Below is a small trained network, with its code and all its weights. Each question gives an input and a class and asks what happens when units are switched off, that is, made to give their printed mean instead of their output.

import numpy as np


def w(rows, s, z=0):
    codes = np.array(rows[::2]) - 128.0
    scale = np.full(codes.shape[1], s)
    scale[-1] = z or s
    return codes * scale


def f(y):
    return np.maximum(y, 0)


def log_softmax(a):
    a = a - a.max(-1, keepdims=True)
    return a - np.log(np.exp(a).sum(-1, keepdims=True))


def net(x, mask):
    res = np.array(x, float).reshape(1, 6) / 4 @ E
    y = f(res @ A[0][:, :-1].T + A[0][:, -1])
    res = res + np.where(mask, y, B[0][:, -1]) @ B[0][:, :-1]
    return log_softmax(res[-1] @ U[:, :-1].T + U[:, -1])


A, B = {}, {}
E = w([
[137,60,255,202],'x0',
[42,79,123,178],'x1',
[129,128,129,127],'x2',
[169,245,120,216],'x3',
[177,9,60,205],'x4',
[130,129,127,129],'x5',
],0.0059)
A[0] = w([
[141,177,81,199,53],'neuron 0',
[108,167,139,174,97],'neuron 1',
[74,152,71,125,66],'neuron 2',
[159,96,106,146,49],'neuron 3',
[145,130,129,122,204],'neuron 4',
[148,117,193,151,2],'neuron 5',
[102,152,141,111,39],'neuron 6',
[220,119,189,103,115],'neuron 7',
[136,137,57,85,31],'neuron 8',
[94,158,144,103,42],'neuron 9',
[112,139,206,132,116],'neuron 10',
[63,102,86,172,125],'neuron 11',
[109,144,74,111,37],'neuron 12',
[73,152,171,89,49],'neuron 13',
[97,90,125,85,63],'neuron 14',
[127,123,104,99,53],'neuron 15',
[77,133,48,139,114],'neuron 16',
[182,89,100,135,68],'neuron 17',
[113,86,119,69,55],'neuron 18',
[158,105,202,137,5],'neuron 19',
[133,123,150,133,70],'neuron 20',
[101,116,153,147,118],'neuron 21',
[129,167,138,168,34],'neuron 22',
[106,133,159,129,60],'neuron 23',
[113,150,148,96,66],'neuron 24',
[143,147,107,142,75],'neuron 25',
[5,152,106,152,120],'neuron 26',
[243,147,96,63,88],'neuron 27',
[171,88,161,170,117],'neuron 28',
[191,112,112,146,112],'neuron 29',
[139,74,140,66,12],'neuron 30',
[138,172,106,185,23],'neuron 31',
[153,161,84,90,114],'neuron 32',
[117,143,79,106,29],'neuron 33',
[126,74,124,91,59],'neuron 34',
[102,138,119,177,60],'neuron 35',
[129,107,139,97,65],'neuron 36',
[119,113,121,112,79],'neuron 37',
[164,76,92,180,42],'neuron 38',
[157,99,89,152,36],'neuron 39',
[114,121,116,148,88],'neuron 40',
[93,179,197,107,23],'neuron 41',
[168,157,128,182,43],'neuron 42',
[154,107,102,144,22],'neuron 43',
],0.014,0.0068)
B[0] = w([
[90,133,178,78,199],'neuron 0',
[105,111,137,86,186],'neuron 1',
[161,129,158,156,183],'neuron 2',
[110,167,147,163,162],'neuron 3',
[136,147,80,96,237],'neuron 4',
[188,126,179,163,167],'neuron 5',
[104,160,127,158,141],'neuron 6',
[102,46,105,148,220],'neuron 7',
[188,150,174,163,198],'neuron 8',
[103,152,131,164,156],'neuron 9',
[182,128,115,115,229],'neuron 10',
[126,48,102,157,224],'neuron 11',
[171,128,168,163,164],'neuron 12',
[94,175,129,165,188],'neuron 13',
[111,131,165,93,181],'neuron 14',
[136,121,161,143,145],'neuron 15',
[174,152,125,116,228],'neuron 16',
[102,171,148,165,191],'neuron 17',
[97,150,166,82,190],'neuron 18',
[193,130,194,163,176],'neuron 19',
[149,120,138,140,134],'neuron 20',
[154,132,123,134,183],'neuron 21',
[92,122,181,98,154],'neuron 22',
[127,118,143,157,142],'neuron 23',
[102,145,128,158,157],'neuron 24',
[126,117,152,119,144],'neuron 25',
[119,40,100,155,236],'neuron 26',
[90,3,100,164,255],'neuron 27',
[196,117,124,112,244],'neuron 28',
[122,168,97,144,200],'neuron 29',
[94,120,198,101,173],'neuron 30',
[96,134,203,109,164],'neuron 31',
[181,164,131,123,229],'neuron 32',
[175,120,156,162,158],'neuron 33',
[98,149,167,98,183],'neuron 34',
[107,89,169,127,149],'neuron 35',
[109,126,154,111,144],'neuron 36',
[124,126,149,124,138],'neuron 37',
[91,194,117,170,213],'neuron 38',
[108,167,136,175,165],'neuron 39',
[124,115,135,156,138],'neuron 40',
[89,184,130,191,196],'neuron 41',
[107,125,181,108,175],'neuron 42',
[108,165,127,171,140],'neuron 43',
],0.036,0.0047)
U = w([
[215,173,158,155,58],'0',
[87,220,107,193,78],'1',
[107,156,179,82,77],'2',
[145,155,112,134,252],'3',
[145,155,112,133,252],'4',
[127,95,112,167,43],'5',
[168,204,2,27,110],'6',
],0.0086,0.015)

Each question gives the input, the list of numbers given to net, and the class t.
The units are the neurons (one row each of A and B). Each row of codes is followed by its name. A weight is (code - 128) times the scale printed after its matrix; where a second scale follows, it is the last column's (A, B and U).
mask holds one flag per neuron, in row order. A switched-off neuron (its flag False) gives its mean, the last column of its row in B, instead of its output. The means were averaged over made-up inputs and are rounded, as every weight is.
A unit's drop is (log p(t) with every unit on - log p(t) with that unit switched off) / (log p(t) with every unit on - log p(t) with every unit switched off).
The circuit of an input: a set's keep is (log p(t) with only the set's units on - log p(t) with every unit switched off) / (log p(t) with every unit on - log p(t) with every unit switched off). Starting from the 12 units with the biggest drops (on a tie, the unit counted first), units are removed one at a time, each time the one whose removal leaves the highest keep (on an exact tie, the one counted first), for as long as the keep stays at least 0.8.
circuit, biggest first: the units of the circuit, biggest drop first
most important unit: the unit with the biggest drop
k most important neurons: the k neurons with the biggest drops, biggest first
drop of u: that unit's drop, to one decimal
input [-5,-2,-1,0,2,4], class 0: most important unit : neuron 8
input [-4,-8,2,8,-6,7], class 2: circuit, biggest first : neuron 0; neuron 31
input [-7,0,-6,-4,8,6], class 1: circuit, biggest first : neuron 38; neuron 17
input [-7,7,-3,2,-2,-7], class 0: circuit, biggest first : neuron 16; neuron 2
input [5,8,7,0,-7,4], class 5: 3 most important neurons : neuron 26; neuron 38; neuron 10
input [6,6,2,-5,4,0], class 0: 3 most important neurons : neuron 28; neuron 27; neuron 19
input [-8,4,5,2,8,5], class 0: circuit, biggest first : neuron 16; neuron 8
input [-3,6,-1,-3,-1,5], class 5: 2 most important neurons : neuron 26; neuron 11
input [5,-8,-2,0,-3,3], class 5: 2 most important neurons : neuron 7; neuron 27
input [4,8,1,7,0,6], class 5: 4 most important neurons : neuron 26; neuron 11; neuron 18; neuron 34
input [-5,8,-5,5,6,-4], class 5: 2 most important neurons : neuron 11; neuron 26
input [-4,4,0,-7,0,3], class 2: circuit, biggest first : neuron 18; neuron 14
input [-7,-8,6,-7,6,-2], class 5: 2 most important neurons : neuron 27; neuron 28
input [8,-1,-4,-7,-2,-7], class 0: circuit, biggest first : neuron 19
input [-6,-5,6,8,0,-3], class 2: 2 most important neurons : neuron 0; neuron 31
input [-3,-7,-2,-3,5,0], class 5: 2 most important neurons : neuron 27; neuron 7
input [-8,-5,-8,8,-7,6], class 0: 2 most important neurons : neuron 32; neuron 8
input [7,4,8,-8,-8,2], class 1: 2 most important neurons : neuron 41; neuron 13
input [0,-8,-1,4,-4,3], class 5: 2 most important neurons : neuron 27; neuron 7
input [8,0,-5,4,6,1], class 0: circuit, biggest first : neuron 28
input [-7,-7,-8,7,8,-3], class 1: circuit, biggest first : neuron 29; neuron 17
input [-7,-7,4,-4,-8,-8], class 1: 2 most important neurons : neuron 13; neuron 41
input [-4,4,3,8,5,-7], class 2: drop of neuron 31 : 0.1
input [0,5,7,-8,0,-3], class 2: drop of neuron 30 : 0.0
input [-8,-2,8,0,-7,-8], class 0: drop of neuron 8 : 0.3
